Below is a small trained network, with its code and all its weights. Each question gives an input and a class and asks what happens when units are switched off, that is, made to give their printed mean instead of their output.

import numpy as np


def w(rows, s, z=0):
    codes = np.array(rows[::2]) - 128.0
    scale = np.full(codes.shape[1], s)
    scale[-1] = z or s
    return codes * scale


def f(y):
    return np.maximum(y, 0)


def log_softmax(a):
    a = a - a.max(-1, keepdims=True)
    return a - np.log(np.exp(a).sum(-1, keepdims=True))


def net(x, mask):
    res = np.array(x, float).reshape(1, 3) / 4 @ E
    y = f(res @ A[0][:, :-1].T + A[0][:, -1])
    res = res + np.where(mask, y, B[0][:, -1]) @ B[0][:, :-1]
    return log_softmax(res[-1] @ U[:, :-1].T + U[:, -1])


A, B = {}, {}
E = w([
[159,209,147,48,96,96,151,217,78],'x0',
[35,119,144,83,159,89,108,183,115],'x1',
[90,138,150,101,171,107,250,124,245],'x2',
],0.015)
A[0] = w([
[129,77,108,121,102,185,152,87,140,200],'neuron 0',
[85,90,160,137,196,146,203,106,176,153],'neuron 1',
[135,153,109,102,145,73,100,217,182,5],'neuron 2',
[113,235,254,113,110,149,152,186,109,238],'neuron 3',
[169,231,127,93,91,110,146,167,96,189],'neuron 4',
[99,98,100,231,149,197,68,99,79,177],'neuron 5',
[236,186,71,123,51,177,90,123,24,167],'neuron 6',
],0.0098,0.0027)
B[0] = w([
[109,164,82,164,147,180,134,89,128,180],'neuron 0',
[48,122,165,153,147,153,238,40,138,235],'neuron 1',
[114,136,93,141,63,80,93,123,150,174],'neuron 2',
[142,181,70,61,159,98,141,188,135,218],'neuron 3',
[177,205,115,124,70,120,211,215,134,214],'neuron 4',
[76,65,84,158,86,142,56,114,88,231],'neuron 5',
[195,139,150,177,66,249,176,114,154,249],'neuron 6',
],0.012,0.018)
U = w([
[73,181,27,75,159,19,139,224,112,104],'0',
[91,54,32,194,101,207,1,76,72,254],'1',
[220,166,137,158,110,201,128,198,98,129],'2',
[29,36,168,128,127,75,114,114,94,41],'3',
[47,119,153,161,246,171,203,104,188,141],'4',
],0.0094,0.0031)

Each question gives the input, the list of numbers given to net, and the class t.
The units are the neurons (one row each of A and B). Each row of codes is followed by its name. A weight is (code - 128) times the scale printed after its matrix; where a second scale follows, it is the last column's (A, B and U).
mask holds one flag per neuron, in row order. A switched-off neuron (its flag False) gives its mean, the last column of its row in B, instead of its output. The means were averaged over made-up inputs and are rounded, as every weight is.
A unit's drop is (log p(t) with every unit on - log p(t) with that unit switched off) / (log p(t) with every unit on - log p(t) with every unit switched off).
The circuit of an input: a set's keep is (log p(t) with only the set's units on - log p(t) with every unit switched off) / (log p(t) with every unit on - log p(t) with every unit switched off). Starting from all 7 units, units are removed one at a time, each time the one whose removal leaves the highest keep (on an exact tie, the one counted first), for as long as the keep stays at least 0.8.
units of the circuit, in order: the units of the circuit, biggest drop first
top k neurons: the k neurons with the biggest drops, biggest first
drop of u: that unit's drop, to one decimal
input [5,6,-3], class 0: units of the circuit, in order -> (neuron 3)
input [0,-3,1], class 4: units of the circuit, in order -> (neuron 5; neuron 4)
input [4,-6,5], class 0: top 2 neurons -> (neuron 6; neuron 3)
input [8,-4,3], class 0: top 3 neurons -> (neuron 3; neuron 2; neuron 0)
input [2,1,4], class 0: top 2 neurons -> (neuron 6; neuron 3)
input [1,-3,2], class 4: top 2 neurons -> (neuron 6; neuron 4)
input [1,-2,-7], class 2: drop of neuron 1 -> 0.2
input [1,-1,-7], class 2: drop of neuron 2 -> 0.3
input [-2,-3,1], class 1: drop of neuron 4 -> 0.8
input [3,1,6], class 0: top 2 neurons -> (neuron 6; neuron 3)
